In the rows, 128 means zero.
Here are made-up nodes, facts about them, and rows of numbers that follow some of those facts. Name the node behind each unnamed row.

Some facts about the nodes:
badrel (ω budon, neplan) (Π raskon)
bagi (ω rubil, dopibol, plodra, fladrol)
beren (Π bagi)
bogam (Π sokifes)
brabruvol (ω zilapla) (Π rubil)
bridil (ω totron, gregruk)
budon (Π saplupor)
bufa (Π rubil)
buklem (Π skorigek)
davo (Π vaskuplun)
debrok (ω goskubel, tregre) (Π fladrol)
desok (ω grufor) (Π zozum)
dibe (Π rigedrur)
droke (Π fater)
duva (ω nifik) (Π zubril)
fatru (Π truban)
fimer (ω fligra, buklem, neplan)
flirum (Π sokifes)
flustaskek (Π velu)
gaste (ω pofla) (Π skagu)
gevum (ω tobren, tugak) (Π zibrik)
goskubel (Π skagu)
gradres (ω zilapla, padras, dibe)
gregruk (Π klomos)
grufor (Π dopibol)
grutasi (ω vuran, logrin) (Π saplupor)
gulo (Π muzel)
kegok (ω gulo, klomos) (Π skagu)
ketis (ω davo, tranil, tugak) (Π bagi)
klozon (Π zozum)
kluves (ω pebrastak, dopibol, gregruk, brazo) (Π truban)
kopaflis (Π fligra)
kozam (ω skebi) (Π rigedrur)
limun (Π flomo)
litri (ω plodra) (Π dopibol)
litrik (Π lozarer)
lodra (Π saplupor)
lupek (ω flirum) (Π lozarer)
mibi (ω pizom, tafos) (Π saplupor)
nemir (ω skebi, muzel) (Π fater)
nifon (ω buklem, pofla, raskon) (Π pizom)
nite (Π gradres)
padras (Π pilol)
pakagam (ω skanurun) (Π roklona)
paple (ω gulo) (Π rigedrur)
pari (Π pegom)
pebrastak (Π neplan)
peplun (ω truban, fatru, skanurun, tugak) (Π tugak)
plefis (Π skagu)
plipo (ω rubil, zibrik) (Π zozum)
plodra (Π truban)
pofla (Π zozum)
rafik (ω pebrastak, relal, pizom) (Π zibrik)
relal (Π raskon)
rozar (Π saplupor)
ruskode (ω vaskuplun, zibrukal) (Π tranil)
saplupor (ω klomos, nite, rozar)
sepaflam (ω padras, pofla)
setom (Π zibrik)
sida (Π logrin)
skagu (ω roklona, vuran, kopaflis)
skanurun (Π dopibol)
skebi (Π skorigek)
skebom (ω pebrastak, logrin)
skidras (ω droke, pari) (Π logrin)
skiko (Π muzel)
skorigek (ω pilol)
stastor (Π tugak)
stebren (Π roklona)
steplel (Π brazo)
stufu (ω fligra, goskubel) (Π pilol)
stutu (Π fligra)
tafos (Π roklona)
tenam (Π bridil)
tenen (ω zilapla) (Π nifik)
tikal (Π gradres)
tobren (Π roklona)
totron (Π pizom)
tregre (Π skebom)
triklagor (Π fimer)
vuran (Π rubil)
zapavi (ω pizom, skanurun) (Π rigedrur)
zibrukal (Π zibrik)
zilapla (Π saplupor)
zotibu (Π rigedrur)
zozum (ω relal)
zubril (ω padras, budon)
zudi (Π klomos)

Known rows:
nifon: [115  95 158 106 152 111 123 130 169 154  94  73 133 134 153 123 106 106
 123 119 124 153 144 120 125 159 142 178 158 151  68 152 133 108 111 125
 138 153]
stufu: [118 100 155 108 150 113 122 126 161 150  96  86 132 132 145 121 113 107
 122 123 124 151 144 122 125 152 137 174 153 152  82 150 135 112 113 127
 136 149]
saplupor: [125 142 174 102 173 101 107 136 141 124  57 129 123 118 119 114 107 126
 130 148 103 127 168 117 162 181 146 184 195 124 154 146 159  99 144 120
 122 143]
duva: [127 129 153 116 148 120 124 117 125 137  95 126 126 127 110 117 131 114
 125 145 125 144 151 126 133 134 121 171 131 153 113 143 143 113 119 132
 128 144]
zubril: [114 103 159  98 152 111 127 127 166 149 103  69 124 136 140 128 108 111
 114 122 119 151 135 126 126 179 151 176 177 136 117 157 134 109 118 120
 142 150]
kluves: [122 124 173  89 150 104 150 108 131 135  92  92  96 114 132 119 131  85
 133 168 128 144 157 120 115 108 113 153 134 146  38 147 137 106 119 137
 120 159]
plipo: [129 126 156 103 155 112 145 101 139 130  98 114 104 117 111 120 139  98
 126 148 120 148 152 113 113 110 106 153 130 144  47 145 134 114 110 127
 123 151]
pakagam: [117 122 183  91 121 102 131 102 139 148  95  95 121 127  96 117 134 113
 127 163 139 134 169 129 142  93 113 195 115 151 152 145 142 130 126 152
 126 136]
bridil: [122 133 168  87 150 109 149 108 127 128 104  95  92 118 118 124 132  96
 126 166 123 144 147 128 118 137 124 154 153 131 101 151 140 109 127 131
 127 153]
skanurun: [116 110 173  91 113 109 118 102 147 133 113 122 131 122  92 112 164 111
 133 165 127 136 151 138 138  76 106 191 140 151 186 140 138 159 131 156
 124 110]
bogam: [124 122 150 113 145 121 118 115 129 133 100 130 127 125 112 114 134 113
 127 144 123 143 147 130 131 131 118 172 141 153 120 142 141 123 121 136
 131 136]
steplel: [124 121 150 113 144 121 120 115 127 133  99 131 125 126 111 114 134 112
 127 143 123 144 147 129 128 130 119 173 142 153 123 141 142 123 121 135
 131 136]
fligra: [112  91 142 102 143 124 116 123 161 132 119 102 128 133 132 120 130 111
 122 126 114 149 125 138 115 171 143 172 191 139 162 148 132 140 125 128
 149 124]
tafos: [114 111 167  91 121 111 128 100 137 133 103 116 113 121 110 111 143 102
 135 164 130 135 159 136 118  97 110 181 137 152 141 138 138 145 128 153
 135 125]
goskubel: [110  88 138 112 137 127 111 117 149 135 108 122 130 132 142 110 122 106
 131 127 123 145 141 138 104 151 129 175 164 158 128 140 134 141 120 139
 154 124]
zilapla: [117  70 144 113 151 116 104 127 164 129 100 125 137 129 148 108 135 100
 152 127 116 151 136 131 104 144 135 142 186 149 144 144 140 152 128 131
 137 117]
bufa: [124 121 150 113 145 121 119 116 130 133 100 133 127 125 112 114 135 113
 126 143 122 144 147 129 128 129 118 174 140 154 122 141 141 123 119 137
 131 136]
sida: [123 123 151 113 144 121 119 114 128 132  99 131 127 125 112 114 135 113
 128 144 123 143 147 129 128 129 120 174 140 153 122 142 141 123 121 136
 131 136]
pilol: [124 130 145 109 142 126 122 112 122 124 114 133 121 128  97 118 141 120
 123 150 119 143 136 138 129 150 125 169 158 140 182 143 142 128 128 131
 136 129]
litrik: [124 122 151 114 143 121 118 116 128 133 100 131 127 126 112 114 135 112
 127 144 123 144 148 129 129 131 118 173 140 154 121 142 142 122 120 136
 132 136]

Which node is each row?
No name comes twice in this set of rows, the named rows included.
[116 104 159  88 130 116 133 101 137 117 112 129 104 112 125 110 158  86
 143 169 120 141 144 136 103  95 105 156 157 148 109 139 134 151 129 150
 130 121] -> pebrastak
[115  65 146 113 151 113 105 131 173 133  99 116 138 131 158 110 131  98
 152 122 117 153 134 129 105 149 140 143 191 150 135 146 138 150 126 130
 138 120] -> budon
[111  92 146 102 146 120 118 124 164 136 116  95 128 134 138 121 124 110
 120 123 115 149 127 135 114 171 144 176 191 139 149 150 133 133 124 126
 147 130] -> raskon
[122 122 157 100 151 115 140 109 125 127  97 114 101 117 129 115 134  89
 135 161 124 146 149 125 109 120 113 151 138 149  58 144 138 114 119 136
 127 150] -> litri
[110  89 143 101 143 123 115 122 165 133 119  99 129 134 137 121 129 110
 123 124 114 150 124 138 115 172 144 172 197 139 158 149 131 139 124 128
 152 124] -> neplan
[117  96 145 112 141 124 114 121 151 135 106 121 133 129 135 114 131 109
 128 128 119 148 136 132 116 143 128 174 165 154 121 143 135 136 119 134
 141 128] -> tregre
[116 107 164  90 127 114 129 103 141 124 108 122 113 115 118 111 156  94
 138 165 123 140 146 135 118  92 108 168 153 148 124 140 136 148 129 150
 128 121] -> relal
[118 123 173  89 113 111 119 102 142 132 121 117 130 128  72 120 165 126
 126 164 126 134 144 143 151  98 118 197 151 137 252 144 141 157 137 148
 127 108] -> tugak
[120 127 173  92 120 110 122 103 140 136 115 110 129 130  75 121 158 127
 121 161 126 135 147 140 151 108 122 193 146 136 234 146 142 146 134 143
 126 118] -> tranil
[118 126 177  86 116 108 124 103 143 137 117 105 127 127  76 122 158 123
 122 166 127 134 148 139 150 102 119 197 144 136 228 146 141 147 135 146
 125 117] -> truban
[117 121 159  84 141 116 142 102 130 115 118 118  92 115 118 118 149  91
 134 171 118 142 138 138 106 127 116 150 168 132 129 145 136 135 132 138
 132 133] -> brazo
[124 131 193  91 124  95 132 109 145 155  91  82 130 127  90 124 141 119
 123 162 138 137 167 123 161  84 117 199 109 146 148 150 144 119 123 145
 111 144] -> peplun

Now the same nodes, written a new way:
Named rows:
klomos: [ 88 132 176 111 139 170 112 107 143 148 160 141 180  93 147 138 122 145
 160 113 162 158 144 134  98 111 162 165]
zubril: [161 130 106 142  86 161 157 147 140 112  84  89 163  76 153 170 114 149
 107 131 135 112 170 150 158 146 154 107]
padras: [117 109 183 122  84 168 155 145 143 129 123 145 132 106 183 115 152 118
 107 141  96 123 123 132 168 150 149 102]
roklona: [143 131 125 151 144 166 163 140 119 163  89 146 168  85 184 127 123 135
 123  99 102 147 178 115 117 149  20 110]
tobren: [ 90 114  99  94 154  83 136 131  92 101 143 129 110 155 133 102 159  79
 116 151 103 137 115 136 109 112  65 125]
zozum: [151 143 158 151 148  89 153 105 102 142 111 123 105 113 123 166 111 153
 125 101 158 115 154 119 101 107  24 141]
fimer: [154 142 136 135  83 139 135 107 140  99 141 103 156  65 120 173 122 156
 108 114 160 109 157 169 111 112 176 108]
flustaskek: [132 115 138 121 117 159 144 141 135 150 100 127 130 136 121 106 105 136
 134 140 102 123 147 117 157 147 116 117]
stufu: [165 131 120 122  86 152 154 144 148 121  93 113 117 131 110 124 105 149
 108 141 101 109 162 139 162 150 161 105]
pizom: [ 92 116 101 159 160  83 131 132  92 131 120 144 134 143 187 121 164  80
 113 115 136 138 104 113  95 111  17 113]
totron: [136 111 147 160 135 146 144 137 123 155  95 142 104 148 167 112 105 137
 139 120  79 124  95 108 164 146  81 114]
kopaflis: [144 134 151 137 135 148 152 141 137 163 110 146 120 128 165 106 116 123
 128 106  95 129 168 113 140 150  28 107]
grufor: [111 125 108 113 148 113 113 145 146 115 154 141 107 158 150 112 151  85
 113 142 129 155 100 130 102 124 149 140]
bufa: [121 143 173 114 117 130 117 104 133 123 159 138 125 137  93 118 113 151
 144 120 144 116 121 128 123 118 167 143]
badrel: [163 133 126 114  85 151 157 146 149 109  93 113 111 116 118 134 108 148
 105 139 102 111 160 145 163 150 168 107]
pari: [116 108 161 116 117 164 137 143 139 156 109 135 138 138 145 107 114 125
 145 139 101 140 136 117 162 150 122 117]
skorigek: [129 139 129 133 127 146 119 104 128 116 142 110 164  97  97 160 107 150
 144 111 161 119 150 138 101 110 165 143]
zotibu: [148 129 130 146 117 157  96 118 133 160 101 121 151 148 114 123 112 101
 122 152 103 128 151 115 164 150 139 124]
skiko: [124 142 170 109 112 135 115 105 133 125 160 137 126 134  92 121 115 146
 142 122 148 116 120 129 120 116 164 143]
nite: [ 98 139 177  96 124 166 109 107 147 147 161 146 152 132  99 111 112 143
 159 125 152 148 133 133 107 124 168 167]

Name these rows:
No name comes twice in this set of rows, the named rows included.
[140 120 110 159 129 165 110 127 118 157  88 101 177 108 157 157 123 113
 125 149 133 138 162 116 151 147 116 122] -> rigedrur

The same nodes again, as new rows of numbers:
Named rows:
brazo: [135 145 151 158 133 143 128 126 110 116 129 163 143 103 156 130 119 133
 160 137 154 121 143 133 129  94 116 130 125 111 102 152 158  91]
goskubel: [162 123 108 137 153 127 113 125 108 102 181 120 103 117 149 108 118 136
 153 152 124 161 117 128 177 146 132 124 156 156 134 152 100 113]
klomos: [124 170 150 134 126 152 197 145 106  98 138 166 141 100 143 136 157 146
 138 125 109 139 135 138 141 120 108 134 134 105  92 111 157 119]
rozar: [154 145 125 118 114 177 111 109 105  85 125 153 128 105  58  91 139 111
 138 125 128 163 146 145 136 150 145 158 116 145 107 123 133 117]
skanurun: [165 118 136 107 125  98 109 116 115 119 116 164  85 142 163 107 118 138
 116  85 110 199 151 139 134  94 149 154  86 104  91 116  90 170]
skorigek: [129 135 138 141 115 124 145 149 120 126 109 151 132 128 141 148 123 140
 154  90 126 127 152 124 142 115 122 106 132 112 127 161 170 107]
klozon: [142 128 127 107 112 165 154 125  99 133 159 127 123 121 139 136 123 121
 109 132 163 113  80 146 132 132 162 140 109 105 142 104 111 108]
grufor: [140 137 128 119 139 138 133 125 104 116 146 127 126 107 123 116 132 125
 131 134 144 134 124 146 139 116 142 131 126 121 117 130 123 115]
tugak: [148 135 134 162 148 121 136 131 123 133 106 163 119 131 167 136 125 133
 148 126 120 179 157 145 148 110 129 118 108 111 106 115 131 124]
tenen: [122 127 135 136 104 152 154 178 156 116 135  78  58  75  62 124  91 144
 127  25 117 116 160  97 109 107 124 100 130 101 109 131 136 125]
fater: [138 143 147 158 135 139 136 130 112 120 124 158 137 106 156 128 122 131
 157 135 145 134 143 137 133 100 118 123 124 109 105 139 148 102]
lupek: [133 128 124 105 119 123 137 142 110 121 129 120 120 128 110 134 131 130
 129  89 126 134 133 132 148 128 146 115 134 122 139 153 141 122]
velu: [137 143 148 159 137 141 135 131 113 118 123 161 138 105 153 128 123 131
 157 135 144 132 144 137 131 102 117 125 124 109 103 140 149 100]
muzel: [138 142 136 165 150 140 133 128 116 129 122 153 139 111 153 137 123 128
 158 144 148 139 145 141 141 108 124 113 123 118 112 136 151  93]
kluves: [125 127 132 100 104 131 111 122 104 110 145 126 132 121 118 135 118 136
 129  81 153  92 130 111 135  97 144 133 134 126 126 207 172  96]
gaste: [160  97 145  86  68  75 120 182  87 100 147 131 122 126 132  82 111 139
 182 108 110 129 103 120 148 181 110 109 191 126 185 184  74 146]
totron: [140 138 134 121 140 141 126 121 102 115 147 128 129 106 123 114 131 125
 132 136 149 131 123 142 135 111 141 136 126 121 115 136 127 112]
tikal: [141 136 133 120 135 140 128 125 104 114 145 129 125 106 124 113 130 126
 135 135 145 136 125 145 138 113 141 135 123 121 116 128 122 116]
stutu: [140 138 133 121 139 140 130 126 105 112 144 129 125 106 123 113 132 126
 134 133 147 137 125 147 137 114 141 134 124 120 115 129 121 117]
nifon: [138 107 142  85  85  90 129 172  89 129 104 126 148 131 108 105 127 118
 161 111 140 123 114 150 133 160 138 101 157 111 185 158 104 133]

Which node is each row?
No name comes twice in this set of rows, the named rows included.
[132 119 118  91  92 146 160 143 106 141 145 115 116 143 123 157 122 128
 104  86 148 112  89 134 142 147 168 121 119 106 163 127 132 114] -> desok
[148 106 155  77  63 124 146 167  74 138 130 134 156 122 132  98 117 108
 147 149 174  91  56 160 110 173 148 123 141  86 198 111  65 126] -> pofla
[132 145 143 158 139 145 129 123 112 120 131 157 145 105 156 134 122 134
 157 137 155 116 142 131 134  94 119 125 125 116 106 156 163  86] -> dopibol
[147 133 131 121 138 130 128 123 107 118 139 134 116 114 133 110 128 127
 128 130 137 155 128 146 140 112 144 135 117 118 111 121 110 128] -> fatru
[158 139 124 124 115 172  92 103 108  90 121 151 127 108  62  89 127 108
 143 124 140 161 149 142 133 143 145 152 114 146 112 131 131 111] -> lodra
[114 170 150  64 139 141 204 194  94 105 139  89 109 132  73 175 167 166
 127  57 128 163 143 168 171 158 125 174 129  88 126 114 163 166] -> paple
[125 135 129 149 126 130 132 138 121 132 117 141 140 131 136 161 123 136
 153  99 138 118 151 122 150 112 126 102 136 123 134 180 188  85] -> bagi
[156 119 136  93  68 141  71 107 113  84 105 171 110 134  71  99 109 127
 135  45 121 155 168 108 123 120 145 171 105 132 104 187 153 133] -> mibi
[134 122 127 147 126 110 134 155 116 146  95 141 147 142 138 149 122 126
 167 113 137 134 146 140 154 139 129  83 143 121 163 164 158 100] -> fimer
[125 126 157 158  89 135 153 194 149 127 104 118  91  81  97 126  87 143
 164  45 121 106 166 101 101 113 100  82 141  86 120 143 145 113] -> gradres

Now the same nodes, written a new way:
Named rows:
pari: [111 132 128 131 145 116  93 127 124 122 127 147 112 124  99 139 119 141
 134 143 125 122 156 111 123 120 130 131 148 136 138 142 140 130 125 130
 127]
pizom: [130 134 153  97  96 152 157 138  92 128 152  89 122  79 109 150 114  98
  73 102 161  89 153 120  89 146 127  94 137 150  74 128 176 130 122 151
 108]
paple: [131  99  81 171 129 135 152 138 202  88 132 124 151 125 123 121 103 111
 119  89 105 192 115 116 176  95 162 133 167 104  78 205  59 117  67 112
 139]
pebrastak: [138 131 160  65  70 166 133 150 112 123 161 110 166 106 117 138 133 110
  90 101 166  90 175 146  87 159 150  98 168 136 102 118 174 146 110 130
 131]
gevum: [ 94 131 144 170 132 118 166 177 152 143 148 136 142 128 154 127 120 146
 144 108 127 176  76  68  83  69 126  78  56 124 141  78 100  62 176 196
 111]
sida: [122 130 124 131 132 120 120 121 128 121 122 127 123 131 119 121 130 141
 135 143 127 136 132 122 118 125 129 130 129 120 138 136 126 121 131 122
 131]
skidras: [126 132 108 158 127 121 113 126 127 110 107 135 133 150 130 108 123 139
 145 145 105 159 109 125 128 127 123 134 107 104 154 111 102 130 135 114
 145]
nifik: [119 136 128 129 139 122 115 136 114 128 115 146 109 104 100 139 107 115
 122 149 133 120 139 127 133 124 108 140 145 127 125 130 149 126 122 133
 133]
zubril: [144 130 140 135 155 144 175  86 127 159 120 146 124 131 164  95 156 100
 138 133 128 133  89 177 167 107  74 165  75 134 136 129 116 126 123  94
 129]
flomo: [123 136 123 138 138 122 126 132 117 130 108 133 121 116 113 127 114 112
 127 146 127 130 123 126 139 125 111 142 125 112 128 124 136 127 130 122
 140]
zozum: [158 151 147 135  97 154 176 148 118 120 127  74 141 142 142 105  88 103
  81 109 124 120 118 180 163 141 154  90 102  95 118  81 140 163 146 144
 133]
gaste: [135 129 153 152 132 132 135 100 135 182 141 169  88 126 177  76 183  89
 155 112 134 121 141 140 173 184 169 161  63 190 157 126  59 120 126 107
 165]
flirum: [117 136 129 126 132 131 104 126 123 128 121 148 111 133 106 131 129 143
 129 148 124 126 148 115 116 123 125 126 143 136 133 140 142 127 120 131
 127]
rigedrur: [137 120 110 148 144 132 119 124 128 138 103 140 146  98 113 112  91  99
 127  93 133 161 135 109 144  75 131 134 142 104 110 157 108 135  90 117
 137]
tranil: [125 129 132 148 151 109 123 129  87 144 117 105  74  94 112 155  92 128
 104 132 142 120 118  89  96 106 108 110  98 154 111 125 154 113 130 160
 100]
roklona: [152 147 149 126 103 105 102 128  85 111 155 141 167 117  62 113 142  96
  65 123  94 124 185 118 134 120  92 119 183 135 147  99 159 148 165  70
 120]
gradres: [140 133 132 145 141 158 168  92 131 138 125 161 121 142 175  81 155 115
 126 132 129 137  95 194 168  94  52 160  46 140 156 124 109 122 104  92
 134]
brazo: [144 112 129  56  92 134 125 156 115 127 136 119 156 103 115 135 108  94
 114 118 180 106 125 160 116 151 136 127 151 116 119 103 166 141  95 139
 138]
logrin: [133 163 153  95  84 164 122 133  95 117 136 132 170 100  92 120 121  99
  84 128 139  96 185 122 110 157 112 113 171 120  95 114 175 150 122 119
 144]
droke: [111 143 131 128 134 128  97 132 125 126 123 145 105 131 100 133 121 145
 128 149 127 123 159 113 123 126 125 131 148 129 143 135 143 129 123 131
 122]

Rows to name:
No name comes twice in this set of rows, the named rows included.
[149 129 114 113 115 106 122 170 150 109 107  97 120 195 152 118  74 148
 158 120 143 133 102 221 181 116 208 108 101  76 182  70 122 165 118 161
 139] -> plipo
[ 98 122 139  68 118 109 115 199 155 149 148 181 144  98 109 158 111 127
 164 136 179 126 103 140 121 102 132 125 137 113 144  91 155 101 123 183
 139] -> zibrik
[148 139 136 118  74 166 152 136 112 108 121 110 198 125 132  90 123  89
  90 120 129 143 122 149 114 165 109 112 117  81 125  76 128 135 137 105
 154] -> skebom
[ 80 150 152 123 131 132 144 171 170 138 164 187 156 121 115 133 142 148
 153 129 125 160 127  99 118  93 122 100 127 120 139  97 114  90 167 177
 129] -> setom
[118 165 156 135 101 159 108 122 104 107 132 148 153 125 101 107 136 128
  92 133 113 128 194 105 110 147 119 104 164 121 130 123 147 150 146 106
 140] -> kopaflis
[140 110 129 131 156 175 123  88 158 147 142 183 126 105 160  95 136 121
 126  65 153 140 172 150 158  26 120 127 123 172 118 210 115 145  42 105
 121] -> dibe
[109 137 164 112  70 159 197 180 162 132 181 125 225 118 167 110 145 110
 119  84 141 165  85 118  94 123 135  69  92  99 120  59  94 104 175 170
 138] -> rafik
[134 128 138 150 139 151 147 103 145 127 140 164 115 146 159  92 160 132
 134 129 134 138 122 178 145  96  77 142  75 153 157 134 117 123  95 111
 129] -> tenen
[123 126 127 149 144 108 115 129 104 132 118  98  68 117 122 153 105 147
 109 121 144 119 131  84  91 104 132 105  99 159 123 139 144 115 126 166
  99] -> davo
[166 106 150 107  98  73 138 146 111 118 203  91 143 121 102 149 153 106
  58  81 105 102 154 123 112 116 133  99 151 178 132 110 141 121 164  94
  81] -> tafos

